Here is a tiny trained network, its code and every weight. The questions are about switching its units off for an input and a target symbol, where a switched-off unit gives its printed mean instead of its output.

import numpy as np


def w(rows, s, z=0):
    codes = np.array(rows[::2]) - 128.0
    scale = np.full(codes.shape[1], s)
    scale[-1] = z or s
    return codes * scale


def norm(h):
    return h / np.sqrt((h * h).mean(-1, keepdims=True) + 1e-5)


def softmax(a):
    e = np.exp(a - a.max(-1, keepdims=True))
    return e / e.sum(-1, keepdims=True)


def log_softmax(a):
    a = a - a.max(-1, keepdims=True)
    return a - np.log(np.exp(a).sum(-1, keepdims=True))


def net(x, mask):
    ids = ['αδμξτω'.index(c) for c in x.split()]
    T = len(ids)
    res = E[ids] + P[:T]
    u = 0
    for l in range(2):
        r = norm(res)
        for j in range(3):
            rows = slice(2 * j, 2 * j + 2)
            q, k, v = (r @ M[l][rows].T for M in (Q, K, V))
            z = softmax(np.where(np.tri(T) > 0, q @ k.T / 2**0.5, -1e9)) @ v
            o = O[l][rows]
            res = res + np.where(mask[u + j], z, o[:, -1]) @ o[:, :-1]
        u += 3
    return log_softmax(norm(res)[-1] @ U[:, :-1].T + U[:, -1])


Q, K, V, O = {}, {}, {}, {}
E = w([
[156,151,131,69,134],'α',
[148,102,83,90,151],'δ',
[148,54,133,75,107],'μ',
[103,93,173,98,157],'ξ',
[134,179,169,45,3],'τ',
[149,98,133,191,97],'ω',
],0.017)
P = w([
[254,98,196,75,159],'0',
[204,123,130,127,237],'1',
[171,106,106,116,124],'2',
[135,150,154,153,110],'3',
[82,124,115,158,80],'4',
[181,136,71,155,7],'5',
],0.0094)
Q[0] = w([
[97,88,89,118,158],'L0H0',
[165,67,130,103,3],'L0H0',
[169,100,133,119,142],'L0H1',
[113,99,145,44,144],'L0H1',
[83,78,121,96,72],'L0H2',
[117,123,100,125,151],'L0H2',
],0.012)
K[0] = w([
[158,248,172,204,141],'L0H0',
[28,160,60,143,120],'L0H0',
[93,119,139,138,125],'L0H1',
[75,148,112,229,54],'L0H1',
[77,142,115,131,112],'L0H2',
[137,129,150,125,178],'L0H2',
],0.011)
V[0] = w([
[254,211,135,160,85],'L0H0',
[147,123,200,164,107],'L0H0',
[145,130,158,193,122],'L0H1',
[167,115,66,182,82],'L0H1',
[171,219,39,117,128],'L0H2',
[166,83,205,131,44],'L0H2',
],0.0086)
O[0] = w([
[197,133,208,147,139,197],'L0H0',
[200,254,127,149,141,166],'L0H0',
[168,189,143,145,123,129],'L0H1',
[154,155,221,195,115,119],'L0H1',
[156,28,221,141,89,71],'L0H2',
[149,154,25,176,182,254],'L0H2',
],0.0084,0.0065)
Q[1] = w([
[145,78,99,133,155],'L1H0',
[69,82,173,164,222],'L1H0',
[68,104,131,10,130],'L1H1',
[117,88,99,128,169],'L1H1',
[110,123,153,60,12],'L1H2',
[141,160,68,162,117],'L1H2',
],0.013)
K[1] = w([
[53,163,169,71,128],'L1H0',
[246,133,97,56,143],'L1H0',
[78,95,127,78,240],'L1H1',
[125,159,83,86,135],'L1H1',
[101,89,87,156,193],'L1H2',
[96,156,153,196,105],'L1H2',
],0.012)
V[1] = w([
[72,143,236,103,251],'L1H0',
[151,226,155,2,99],'L1H0',
[38,118,179,160,101],'L1H1',
[187,93,74,194,128],'L1H1',
[117,164,138,153,130],'L1H2',
[157,98,149,151,203],'L1H2',
],0.012)
O[1] = w([
[94,185,98,48,101,94],'L1H0',
[163,77,91,62,2,171],'L1H0',
[182,112,107,81,140,8],'L1H1',
[124,197,200,165,29,188],'L1H1',
[125,114,83,105,134,126],'L1H2',
[27,147,131,97,190,166],'L1H2',
],0.0099,0.013)
U = w([
[181,126,134,103,76,253],'α',
[46,63,137,178,104,131],'δ',
[128,155,103,226,110,137],'μ',
[87,169,14,126,120,107],'ξ',
[254,90,113,108,103,72],'τ',
[192,168,184,136,174,89],'ω',
],0.0063,0.0053)

Each question gives the input, a string of symbols that net reads in full, and the target symbol t.
The units are the heads (2 rows each of Q, K, V and O). Each row of codes is followed by its name. A weight is (code - 128) times the scale printed after its matrix; where a second scale follows, it is the last column's (O and U).
mask holds one flag per head, layer by layer. A switched-off head (its flag False) gives its mean, the last column of its rows in O, instead of its output. The means were averaged over made-up inputs and are rounded, as every weight is.
A unit's drop is (log p(t) with every unit on - log p(t) with that unit switched off) / (log p(t) with every unit on - log p(t) with every unit switched off).
The circuit of an input: a set's keep is (log p(t) with only the set's units on - log p(t) with every unit switched off) / (log p(t) with every unit on - log p(t) with every unit switched off). Starting from all 6 units, units are removed one at a time, each time the one whose removal leaves the highest keep (on an exact tie, the one counted first), for as long as the keep stays at least 0.8.
circuit, biggest first: the units of the circuit, biggest drop first
heads that matter: for each layer, one digit per head in row order, 1 if its drop is at least 0.15 and else 0, layers parted by /
drop when u is switched off: that unit's drop, to one decimal
input μ δ μ, target δ: heads that matter => 100 / 000
input α τ α τ δ, target α: circuit, biggest first => (L1H0)
input δ δ α μ ξ α, target ξ: heads that matter => 100 / 110
input α ω μ α ξ μ, target ξ: heads that matter => 100 / 000
input δ δ μ δ, target δ: circuit, biggest first => (L0H2; L0H0)
input τ ω ω ξ ξ ω, target ξ: circuit, biggest first => (L0H1; L1H0)
input μ μ ω α δ τ, target δ: circuit, biggest first => (L0H0; L1H0)
input δ δ μ, target δ: circuit, biggest first => (L0H0; L1H0)
input τ μ ω τ δ, target τ: circuit, biggest first => (L1H1; L1H2)
input μ ξ ω τ τ α, target τ: heads that matter => 000 / 010
input δ ω τ α δ, target α: circuit, biggest first => (L1H0; L0H2)
input τ δ δ, target δ: circuit, biggest first => (L0H2; L1H2)
input μ ξ ξ, target ξ: heads that matter => 000 / 000
input μ ω ξ α τ ξ, target τ: drop when L1H1 is switched off => 0.2
input μ ξ ξ ξ ξ ξ, target ξ: drop when L1H0 is switched off => 0.0
input ξ ξ μ, target ξ: drop when L1H1 is switched off => 0.1
